Here is a tiny trained network, its code and every weight. The questions are about switching its units off for an input and a target symbol, where a switched-off unit gives its printed mean instead of its output.

import numpy as np


def w(rows, s, z=0):
    codes = np.array(rows[::2]) - 128.0
    scale = np.full(codes.shape[1], s)
    scale[-1] = z or s
    return codes * scale


def f(y):
    return y / 2 * (1 + np.tanh(0.7978845608 * (y + 0.044715 * y**3)))


def softmax(a):
    e = np.exp(a - a.max(-1, keepdims=True))
    return e / e.sum(-1, keepdims=True)


def log_softmax(a):
    a = a - a.max(-1, keepdims=True)
    return a - np.log(np.exp(a).sum(-1, keepdims=True))


def net(x, mask):
    ids = ['αβζλξπστω'.index(c) for c in x.split()]
    T = len(ids)
    res = E[ids] + P[:T]
    r = res
    for j in range(3):
        rows = slice(4 * j, 4 * j + 4)
        q, k, v = (r @ M[0][rows].T for M in (Q, K, V))
        z = softmax(np.where(np.tri(T) > 0, q @ k.T / 4**0.5, -1e9)) @ v
        o = O[0][rows]
        res = res + np.where(mask[j], z, o[:, -1]) @ o[:, :-1]
    y = f(res @ A[0][:, :-1].T + A[0][:, -1])
    res = res + np.where(mask[3:7], y, B[0][:, -1]) @ B[0][:, :-1]
    return log_softmax(res[-1] @ U[:, :-1].T + U[:, -1])


Q, K, V, O, A, B = {}, {}, {}, {}, {}, {}
E = w([
[181,181,120],'α',
[167,203,181],'β',
[159,184,73],'ζ',
[211,183,44],'λ',
[134,198,153],'ξ',
[133,194,112],'π',
[252,173,51],'σ',
[228,151,1],'τ',
[196,213,111],'ω',
],0.0082)
P = w([
[107,250,103],'0',
[157,72,154],'1',
[192,181,167],'2',
[133,168,59],'3',
[99,87,136],'4',
[210,171,198],'5',
[163,147,55],'6',
[50,92,129],'7',
[237,161,204],'8',
[159,112,36],'9',
[89,113,145],'10',
],0.017)
Q[0] = w([
[213,204,25],'h1',
[18,196,69],'h1',
[103,1,184],'h1',
[72,152,5],'h1',
[44,79,110],'h2',
[195,145,129],'h2',
[151,209,174],'h2',
[115,82,139],'h2',
[117,52,143],'h3',
[61,33,232],'h3',
[194,53,152],'h3',
[87,46,134],'h3',
],0.0092)
K[0] = w([
[30,119,99],'h1',
[126,38,170],'h1',
[217,155,124],'h1',
[125,2,144],'h1',
[144,90,134],'h2',
[128,150,103],'h2',
[150,162,136],'h2',
[134,93,133],'h2',
[145,177,136],'h3',
[176,156,127],'h3',
[145,171,103],'h3',
[143,180,146],'h3',
],0.016)
V[0] = w([
[52,80,231],'h1',
[180,120,44],'h1',
[92,103,67],'h1',
[95,140,254],'h1',
[58,120,90],'h2',
[147,217,120],'h2',
[216,116,255],'h2',
[190,76,204],'h2',
[70,79,162],'h3',
[114,139,79],'h3',
[44,57,120],'h3',
[145,120,84],'h3',
],0.012)
O[0] = w([
[132,142,204,23],'h1',
[81,171,8,168],'h1',
[44,160,118,121],'h1',
[176,104,199,80],'h1',
[141,174,246,106],'h2',
[83,78,132,248],'h2',
[187,112,42,89],'h2',
[186,150,45,55],'h2',
[74,153,149,74],'h3',
[115,105,72,142],'h3',
[56,159,125,67],'h3',
[137,134,110,144],'h3',
],0.011,0.015)
A[0] = w([
[114,125,245,255],'n1',
[65,224,100,71],'n2',
[127,149,62,70],'n3',
[5,106,197,155],'n4',
],0.011,0.0082)
B[0] = w([
[240,96,174,185],'n1',
[222,244,159,184],'n2',
[163,135,164,254],'n3',
[5,155,172,194],'n4',
],0.016,0.0094)
U = w([
[99,37,84,165],'α',
[179,131,98,195],'β',
[125,185,89,254],'ζ',
[28,170,77,143],'λ',
[104,137,203,61],'ξ',
[44,118,166,85],'π',
[167,254,171,14],'σ',
[173,161,184,68],'τ',
[57,91,133,149],'ω',
],0.0095,0.0071)

Each question gives the input, a string of symbols that net reads in full, and the target symbol t.
The units are the heads (4 rows each of Q, K, V and O) and the neurons (one row each of A and B). Each row of codes is followed by its name. A weight is (code - 128) times the scale printed after its matrix; where a second scale follows, it is the last column's (O, A, B and U).
mask holds one flag per unit, heads first, then neurons. A switched-off unit (its flag False) gives its mean, the last column of its rows in O or B, instead of its output. The means were averaged over made-up inputs and are rounded, as every weight is.
A unit's drop is (log p(t) with every unit on - log p(t) with that unit switched off) / (log p(t) with every unit on - log p(t) with every unit switched off).
The circuit of an input: a set's keep is (log p(t) with only the set's units on - log p(t) with every unit switched off) / (log p(t) with every unit on - log p(t) with every unit switched off). Starting from all 7 units, units are removed one at a time, each time the one whose removal leaves the highest keep (on an exact tie, the one counted first), for as long as the keep stays at least 0.8.
circuit, biggest first: the units of the circuit, biggest drop first
most important unit: the unit with the biggest drop
top k neurons: the k neurons with the biggest drops, biggest first
which heads matter: for each layer, one digit per head in row order, 1 if its drop is at least 0.15 and else 0, layers parted by /
input λ π π λ π λ σ, target π: top 3 neurons : (n4 n2 n3)
input ω π π α, target π: circuit, biggest first : (h1 h3 n4 n2)
input ξ α λ π λ ω, target τ: circuit, biggest first : (h1 n1)
input σ λ λ τ ω β π ζ τ, target ζ: top 2 neurons : (n1 n2)
input ξ π β ω σ α ζ σ σ, target τ: which heads matter : 110
input σ ζ σ ξ λ τ τ ζ ω, target ζ: which heads matter : 111
input τ ζ λ ω, target λ: most important unit : n4
input λ τ τ, target λ: which heads matter : 110
input π ξ π, target ξ: circuit, biggest first : (n1 h2 n4)
input λ τ α β, target σ: circuit, biggest first : (h1 n2)
input λ σ ξ λ β λ α ζ λ λ, target λ: which heads matter : 101
input π τ β, target ξ: top 2 neurons : (n1 n4)
input λ β λ ω π λ τ, target π: circuit, biggest first : (h1 h3 n4)
input λ λ λ, target λ: circuit, biggest first : (h2 h1 n1)
input λ ω π α ξ ξ λ ζ π, target λ: most important unit : h2
input ζ π λ β τ σ ω ω π, target π: circuit, biggest first : (h2 h3 n4)
input λ β τ σ λ σ σ τ β τ, target σ: circuit, biggest first : (n2 h1 h3)
input τ τ ξ τ λ σ, target σ: circuit, biggest first : (h1 n2 h3 n3)
input τ β τ τ σ σ, target σ: circuit, biggest first : (h1 n2 n3)
input π ξ σ α λ σ, target ξ: circuit, biggest first : (h2 n1 n4 h3)
input ξ τ λ α, target σ: circuit, biggest first : (h1 n2)
input σ β τ α β α λ, target τ: circuit, biggest first : (h1)
input ω π ω λ α λ τ τ α λ ξ, target α: top 2 neurons : (n2 n1)
input τ β ζ λ ζ ω, target σ: circuit, biggest first : (n2 h1 h3)
input τ ξ β, target σ: circuit, biggest first : (n2 h1)
input α τ σ ω α, target β: top 2 neurons : (n3 n4)
input ζ π ζ σ ξ α σ π ω, target π: which heads matter : 011
input π λ β λ λ α τ π ξ ω, target π: which heads matter : 101
input ζ β λ α σ λ ξ σ, target β: which heads matter : 011
